Below are the code and all the weights of a small trained network. Each question names an input and a class and asks about switching units off, where a switched-off unit gives its printed mean instead of its output.

import numpy as np


def w(rows, s, z=0):
    codes = np.array(rows[::2]) - 128.0
    scale = np.full(codes.shape[1], s)
    scale[-1] = z or s
    return codes * scale


def f(y):
    return np.maximum(y, 0)


def log_softmax(a):
    a = a - a.max(-1, keepdims=True)
    return a - np.log(np.exp(a).sum(-1, keepdims=True))


def net(x, mask):
    res = np.array(x, float).reshape(1, 7) / 4 @ E
    y = f(res @ A[0][:, :-1].T + A[0][:, -1])
    res = res + np.where(mask, y, B[0][:, -1]) @ B[0][:, :-1]
    return log_softmax(res[-1] @ U[:, :-1].T + U[:, -1])


A, B = {}, {}
E = w([
[105,215,131,46,209,95,231,105,12,216,67],'x0',
[81,33,49,65,144,67,153,49,197,102,70],'x1',
[188,106,128,70,134,45,54,111,100,196,189],'x2',
[121,134,143,105,132,129,120,121,131,113,132],'x3',
[90,128,77,128,12,183,166,64,125,221,219],'x4',
[137,133,130,132,130,123,137,131,141,130,125],'x5',
[254,53,126,93,48,184,167,108,65,80,95],'x6',
],0.0067)
A[0] = w([
[47,165,112,153,178,82,109,132,129,153,143,4],'neuron 1',
[131,157,226,223,109,148,113,139,48,119,194,106],'neuron 2',
[173,181,195,157,158,189,117,223,63,167,162,138],'neuron 3',
[37,190,115,154,138,99,63,150,164,148,130,12],'neuron 4',
[118,178,159,81,195,115,245,93,36,215,58,71],'neuron 5',
[250,73,146,75,64,180,166,108,58,94,65,54],'neuron 6',
[169,130,141,124,227,86,56,206,101,54,36,247],'neuron 7',
[75,167,78,154,152,253,199,157,156,67,86,68],'neuron 8',
],0.0061,0.0027)
B[0] = w([
[73,127,79,157,101,65,161,191,90,84,149,175],'neuron 1',
[141,42,73,123,215,140,203,93,142,138,74,204],'neuron 2',
[132,62,163,79,174,106,198,120,80,154,156,219],'neuron 3',
[34,183,141,153,121,89,191,155,82,68,115,176],'neuron 4',
[151,75,210,192,95,177,65,101,213,55,222,252],'neuron 5',
[45,221,95,139,123,94,141,197,42,56,144,234],'neuron 6',
[40,146,91,120,102,244,107,82,115,216,140,254],'neuron 7',
[191,131,2,12,210,139,64,169,233,168,204,198],'neuron 8',
],0.0073,0.0077)
U = w([
[160,151,96,38,171,118,87,162,148,157,192,180],'0',
[142,71,237,254,111,178,73,128,184,41,178,95],'1',
[83,236,124,161,108,58,182,218,67,42,115,67],'2',
[119,115,140,120,124,148,138,126,137,158,121,197],'3',
[125,130,149,104,113,145,147,135,141,165,117,199],'4',
[104,166,102,120,95,209,113,75,117,233,129,82],'5',
[134,21,127,65,208,83,209,81,142,125,80,89],'6',
[240,235,220,114,129,37,112,183,182,164,27,1],'7',
],0.0085,0.0071)

Each question gives the input, the list of numbers given to net, and the class t.
The units are the neurons (one row each of A and B). Each row of codes is followed by its name. A weight is (code - 128) times the scale printed after its matrix; where a second scale follows, it is the last column's (A, B and U).
mask holds one flag per neuron, in row order. A switched-off neuron (its flag False) gives its mean, the last column of its row in B, instead of its output. The means were averaged over made-up inputs and are rounded, as every weight is.
A unit's drop is (log p(t) with every unit on - log p(t) with that unit switched off) / (log p(t) with every unit on - log p(t) with every unit switched off).
The circuit of an input: a set's keep is (log p(t) with only the set's units on - log p(t) with every unit switched off) / (log p(t) with every unit on - log p(t) with every unit switched off). Starting from all 8 units, units are removed one at a time, each time the one whose removal leaves the highest keep (on an exact tie, the one counted first), for as long as the keep stays at least 0.8.
circuit, biggest first: the units of the circuit, biggest drop first
unit that matters most: the unit with the biggest drop
top k neurons: the k neurons with the biggest drops, biggest first
drop of u: that unit's drop, to one decimal
input [-4,-3,0,-4,-6,-6,0], class 3: circuit, biggest first	neuron 5; neuron 7
input [-5,-5,-2,-5,-5,-2,-8], class 2: top 3 neurons	neuron 4; neuron 5; neuron 1
input [0,-6,-6,-5,-4,-3,2], class 0: circuit, biggest first	neuron 8
input [-5,-5,-4,0,8,-8,-4], class 3: circuit, biggest first	neuron 5; neuron 7; neuron 2
input [-5,-3,5,-2,-6,0,3], class 5: top 2 neurons	neuron 7; neuron 5
input [-3,-3,5,-4,0,-1,-6], class 2: circuit, biggest first	neuron 4; neuron 5
input [3,1,2,-3,7,-4,8], class 2: top 2 neurons	neuron 6; neuron 7
input [-5,-2,2,-8,3,1,-8], class 2: top 2 neurons	neuron 4; neuron 5
input [-5,-4,5,-7,2,-6,3], class 4: top 2 neurons	neuron 5; neuron 8
input [-5,7,-7,1,-2,-7,-6], class 0: top 4 neurons	neuron 8; neuron 5; neuron 6; neuron 2
input [8,4,-2,4,-8,-8,-7], class 1: top 2 neurons	neuron 5; neuron 6
input [5,1,3,-7,-3,3,-7], class 2: top 4 neurons	neuron 1; neuron 4; neuron 8; neuron 2
input [4,6,-6,6,1,2,-7], class 2: top 4 neurons	neuron 4; neuron 1; neuron 7; neuron 2
input [5,5,-3,-1,2,-4,0], class 1: unit that matters most	neuron 5
input [-3,-8,-2,6,-6,-2,4], class 6: top 3 neurons	neuron 2; neuron 3; neuron 5
input [-5,7,-7,-7,1,-7,-6], class 0: top 4 neurons	neuron 8; neuron 5; neuron 6; neuron 2
input [8,-8,-5,1,6,6,5], class 1: top 2 neurons	neuron 5; neuron 7
input [7,-6,-1,3,-6,0,-1], class 1: drop of neuron 5	1.3
input [8,-6,-6,-7,3,8,-1], class 1: drop of neuron 5	1.4
input [5,2,-7,-5,2,-4,-3], class 0: drop of neuron 8	1.3
input [-4,2,-4,-7,-6,-1,6], class 4: unit that matters most	neuron 7
